Here is a tiny trained network, its code and every weight. The questions are about switching its units off for an input and a class, where a switched-off unit gives its printed mean instead of its output.

import numpy as np


def w(rows, s, z=0):
    codes = np.array(rows[::2]) - 128.0
    scale = np.full(codes.shape[1], s)
    scale[-1] = z or s
    return codes * scale


def f(y):
    return y / 2 * (1 + np.tanh(0.7978845608 * (y + 0.044715 * y**3)))


def log_softmax(a):
    a = a - a.max(-1, keepdims=True)
    return a - np.log(np.exp(a).sum(-1, keepdims=True))


def net(x, mask):
    res = np.array(x, float).reshape(1, 7) / 4 @ E
    y = f(res @ A[0][:, :-1].T + A[0][:, -1])
    res = res + np.where(mask, y, B[0][:, -1]) @ B[0][:, :-1]
    return log_softmax(res[-1] @ U[:, :-1].T + U[:, -1])


A, B = {}, {}
E = w([
[166,131,150,93],'x0',
[109,25,216,140],'x1',
[100,144,109,154],'x2',
[67,51,70,3],'x3',
[168,237,56,122],'x4',
[61,249,172,76],'x5',
[67,161,51,140],'x6',
],0.0068)
A[0] = w([
[104,198,92,186,202],'neuron 1',
[139,113,185,254,136],'neuron 2',
[57,133,114,78,255],'neuron 3',
[206,141,151,207,170],'neuron 4',
[51,15,142,48,232],'neuron 5',
[85,56,222,103,179],'neuron 6',
[154,155,169,14,195],'neuron 7',
],0.0098,0.0067)
B[0] = w([
[50,153,77,131,195],'neuron 1',
[64,61,129,201,175],'neuron 2',
[54,195,89,164,218],'neuron 3',
[86,133,160,221,174],'neuron 4',
[166,146,2,115,250],'neuron 5',
[90,171,90,159,204],'neuron 6',
[178,202,128,167,189],'neuron 7',
],0.0086,0.012)
U = w([
[101,82,161,195,195],'0',
[134,87,199,19,3],'1',
[134,88,172,50,14],'2',
[208,222,176,136,92],'3',
[254,26,74,114,161],'4',
[84,206,42,134,204],'5',
],0.0095,0.0051)

Each question gives the input, the list of numbers given to net, and the class t.
The units are the neurons (one row each of A and B). Each row of codes is followed by its name. A weight is (code - 128) times the scale printed after its matrix; where a second scale follows, it is the last column's (A, B and U).
mask holds one flag per neuron, in row order. A switched-off neuron (its flag False) gives its mean, the last column of its row in B, instead of its output. The means were averaged over made-up inputs and are rounded, as every weight is.
A unit's drop is (log p(t) with every unit on - log p(t) with that unit switched off) / (log p(t) with every unit on - log p(t) with every unit switched off).
The circuit of an input: a set's keep is (log p(t) with only the set's units on - log p(t) with every unit switched off) / (log p(t) with every unit on - log p(t) with every unit switched off). Starting from all 7 units, units are removed one at a time, each time the one whose removal leaves the highest keep (on an exact tie, the one counted first), for as long as the keep stays at least 0.8.
units of the circuit, in order: the units of the circuit, biggest drop first
unit that matters most: the unit with the biggest drop
top k neurons: the k neurons with the biggest drops, biggest first
drop when u is switched off: that unit's drop, to one decimal
input [-7,-4,1,0,-6,-5,-8], class 4: units of the circuit, in order : (neuron 3)
input [3,-5,0,4,1,8,-6], class 3: units of the circuit, in order : (neuron 7; neuron 5)
input [-5,-3,-4,-2,4,-7,-1], class 0: units of the circuit, in order : (neuron 5; neuron 4; neuron 3)
input [-4,3,2,2,2,-3,-5], class 4: units of the circuit, in order : (neuron 3; neuron 1)
input [-3,-6,-4,-2,-2,-7,-4], class 0: units of the circuit, in order : (neuron 5; neuron 4)
input [7,4,-8,-8,-4,8,4], class 0: units of the circuit, in order : (neuron 5; neuron 2)
input [4,8,8,0,6,-7,-1], class 4: top 3 neurons : (neuron 3; neuron 1; neuron 6)
input [7,2,6,3,-1,-2,-8], class 4: top 2 neurons : (neuron 3; neuron 1)
input [6,-1,-1,-5,1,2,-1], class 3: units of the circuit, in order : (neuron 5; neuron 3)
input [7,-4,4,4,3,5,-8], class 3: units of the circuit, in order : (neuron 7; neuron 5; neuron 1)
input [8,3,8,-1,7,-6,-5], class 4: top 3 neurons : (neuron 3; neuron 6; neuron 1)
input [-4,6,1,3,-1,-6,3], class 4: top 4 neurons : (neuron 1; neuron 3; neuron 4; neuron 7)
input [3,7,-6,0,-6,-2,-7], class 5: top 2 neurons : (neuron 6; neuron 5)
input [3,-5,5,1,-2,6,-8], class 3: unit that matters most : neuron 5
input [1,-2,4,-8,5,-7,5], class 0: drop when neuron 3 is switched off : 0.1
input [-1,4,4,-7,-1,5,-2], class 0: drop when neuron 2 is switched off : 0.1
input [8,-1,-8,4,4,-8,2], class 4: drop when neuron 4 is switched off : 0.0
